Below is a small trained network, with its code and all its weights. Each question gives an input and a class and asks what happens when units are switched off, that is, made to give their printed mean instead of their output.

import numpy as np


def w(rows, s, z=0):
    codes = np.array(rows[::2]) - 128.0
    scale = np.full(codes.shape[1], s)
    scale[-1] = z or s
    return codes * scale


def norm(h):
    return h / np.sqrt((h * h).mean(-1, keepdims=True) + 1e-5)


def f(y):
    return y / 2 * (1 + np.tanh(0.7978845608 * (y + 0.044715 * y**3)))


def log_softmax(a):
    a = a - a.max(-1, keepdims=True)
    return a - np.log(np.exp(a).sum(-1, keepdims=True))


def net(x, mask):
    res = np.array(x, float).reshape(1, 8) / 4 @ E
    u = 0
    for l in range(2):
        y = f(norm(res) @ A[l][:, :-1].T + A[l][:, -1])
        res = res + np.where(mask[u : u + 8], y, B[l][:, -1]) @ B[l][:, :-1]
        u += 8
    return log_softmax(norm(res)[-1] @ U[:, :-1].T + U[:, -1])


A, B = {}, {}
E = w([
[189,127,3,107,198,212,177,161],'x0',
[47,81,115,64,89,182,82,186],'x1',
[133,154,78,42,130,57,93,67],'x2',
[172,133,167,70,127,132,152,150],'x3',
[130,127,128,128,128,130,128,127],'x4',
[98,223,173,110,206,197,66,102],'x5',
[131,123,128,125,129,126,131,128],'x6',
[129,203,96,134,87,110,114,201],'x7',
],0.0055)
A[0] = w([
[186,73,235,14,149,152,196,96,41],'0.n0',
[15,93,58,230,169,108,106,49,115],'0.n1',
[81,134,216,174,92,82,62,116,148],'0.n2',
[203,243,181,42,42,125,168,241,185],'0.n3',
[186,39,81,164,38,70,171,138,113],'0.n4',
[121,190,126,134,194,56,118,159,6],'0.n5',
[120,120,65,31,167,23,81,64,55],'0.n6',
[166,3,211,61,225,139,148,96,98],'0.n7',
],0.0055,0.0026)
B[0] = w([
[69,160,92,212,66,112,107,108,155],'0.n0',
[114,176,103,179,34,135,85,133,184],'0.n1',
[152,109,65,134,200,109,115,171,233],'0.n2',
[86,125,77,206,95,133,77,85,234],'0.n3',
[80,199,161,91,122,174,160,76,254],'0.n4',
[110,137,148,154,112,164,153,98,120],'0.n5',
[254,184,167,113,80,171,106,220,208],'0.n6',
[127,124,87,184,89,161,45,90,186],'0.n7',
],0.0095,0.0036)
A[1] = w([
[205,209,106,182,181,65,171,82,173],'1.n0',
[126,75,213,238,127,199,172,205,73],'1.n1',
[144,158,19,177,104,187,125,150,133],'1.n2',
[59,102,81,13,99,160,69,194,190],'1.n3',
[98,101,254,148,120,7,99,159,111],'1.n4',
[182,76,41,124,212,163,206,160,57],'1.n5',
[150,50,90,117,25,71,216,146,102],'1.n6',
[119,182,137,177,192,141,51,166,252],'1.n7',
],0.0071,0.0036)
B[1] = w([
[90,49,195,148,133,142,128,197,222],'1.n0',
[231,181,168,65,104,79,84,146,166],'1.n1',
[105,114,118,134,100,54,77,100,234],'1.n2',
[148,85,201,191,162,110,162,140,211],'1.n3',
[113,98,13,57,185,144,73,136,167],'1.n4',
[103,112,104,60,169,102,79,127,145],'1.n5',
[104,247,134,115,183,184,170,79,163],'1.n6',
[130,141,89,92,86,141,213,87,254],'1.n7',
],0.011,0.0067)
U = w([
[128,98,34,68,215,97,81,149,120],'0',
[143,113,142,116,94,108,167,116,255],'1',
[133,137,116,174,86,128,116,111,176],'2',
[253,195,180,86,107,105,107,175,84],'3',
[90,227,166,104,177,204,206,77,85],'4',
[135,45,215,196,163,123,160,186,72],'5',
[117,167,110,191,77,103,90,112,50],'6',
],0.012,0.0099)

Each question gives the input, the list of numbers given to net, and the class t.
The units are the neurons (one row each of A and B). Each row of codes is followed by its name. A weight is (code - 128) times the scale printed after its matrix; where a second scale follows, it is the last column's (A, B and U).
mask holds one flag per neuron, layer by layer. A switched-off neuron (its flag False) gives its mean, the last column of its row in B, instead of its output. The means were averaged over made-up inputs and are rounded, as every weight is.
A unit's drop is (log p(t) with every unit on - log p(t) with that unit switched off) / (log p(t) with every unit on - log p(t) with every unit switched off).
The circuit of an input: a set's keep is (log p(t) with only the set's units on - log p(t) with every unit switched off) / (log p(t) with every unit on - log p(t) with every unit switched off). Starting from the 12 units with the biggest drops (on a tie, the unit counted first), units are removed one at a time, each time the one whose removal leaves the highest keep (on an exact tie, the one counted first), for as long as the keep stays at least 0.8.
units of the circuit, in order: the units of the circuit, biggest drop first
top k neurons: the k neurons with the biggest drops, biggest first
k most important neurons of layer l: the k neurons of layer l with the biggest drops, biggest first
input [4,-6,4,1,0,-2,4,2], class 5: units of the circuit, in order : [1.n0]
input [5,7,4,0,5,3,-3,7], class 2: top 3 neurons : [0.n3; 1.n0; 1.n2]
input [2,-6,3,1,4,-7,5,6], class 4: top 4 neurons : [1.n6; 0.n2; 0.n7; 1.n3]
input [7,-3,8,1,-1,0,-3,-6], class 3: top 4 neurons : [0.n6; 0.n2; 1.n4; 0.n3]
input [-6,-2,-6,-6,-8,3,-6,-6], class 0: units of the circuit, in order : [1.n4; 0.n4]
input [5,1,7,4,8,7,-4,0], class 3: top 2 neurons : [0.n6; 0.n4]
input [-6,6,8,3,-1,-1,-4,7], class 3: 3 most important neurons of layer 0 : [0.n6; 0.n0; 0.n7]
input [2,7,8,-2,-2,5,6,1], class 3: top 2 neurons : [0.n6; 1.n0]
input [7,-5,-3,-4,6,6,3,6], class 0: top 2 neurons : [1.n5; 0.n4]
input [-6,-4,2,-3,7,5,0,1], class 0: units of the circuit, in order : [1.n4; 0.n4]
input [-6,-4,-8,3,5,8,2,3], class 3: 2 most important neurons of layer 1 : [1.n1; 1.n6]
input [3,-5,-1,-7,-1,6,-2,-5], class 6: 2 most important neurons of layer 0 : [0.n1; 0.n4]
input [5,4,-7,-3,5,-4,0,-6], class 3: top 2 neurons : [1.n1; 0.n3]
input [3,-5,7,-1,4,-1,6,6], class 3: units of the circuit, in order : [0.n6]
input [-2,-1,4,6,-1,-2,1,-1], class 6: top 2 neurons : [0.n0; 0.n3]
input [3,2,-4,-2,3,-4,-2,3], class 3: top 4 neurons : [1.n1; 0.n2; 0.n7; 1.n7]
input [8,1,0,2,-6,7,-5,-2], class 0: top 2 neurons : [1.n5; 0.n4]
input [4,8,8,-1,-6,6,2,5], class 3: units of the circuit, in order : [0.n6; 1.n3]
input [4,-3,5,3,-2,5,-1,-6], class 2: top 3 neurons : [0.n7; 0.n0; 1.n1]
input [5,8,-2,5,7,-5,6,3], class 5: units of the circuit, in order : [1.n3]
input [-6,8,1,-6,-2,-4,6,-4], class 5: 4 most important neurons of layer 1 : [1.n3; 1.n2; 1.n7; 1.n5]
input [-4,7,-5,6,0,-7,5,3], class 4: top 2 neurons : [1.n6; 1.n0]
input [8,-2,3,7,-8,6,-6,-5], class 0: 3 most important neurons of layer 0 : [0.n4; 0.n1; 0.n3]
input [8,-5,-6,-8,-8,-3,-2,0], class 0: 2 most important neurons of layer 1 : [1.n5; 1.n3]
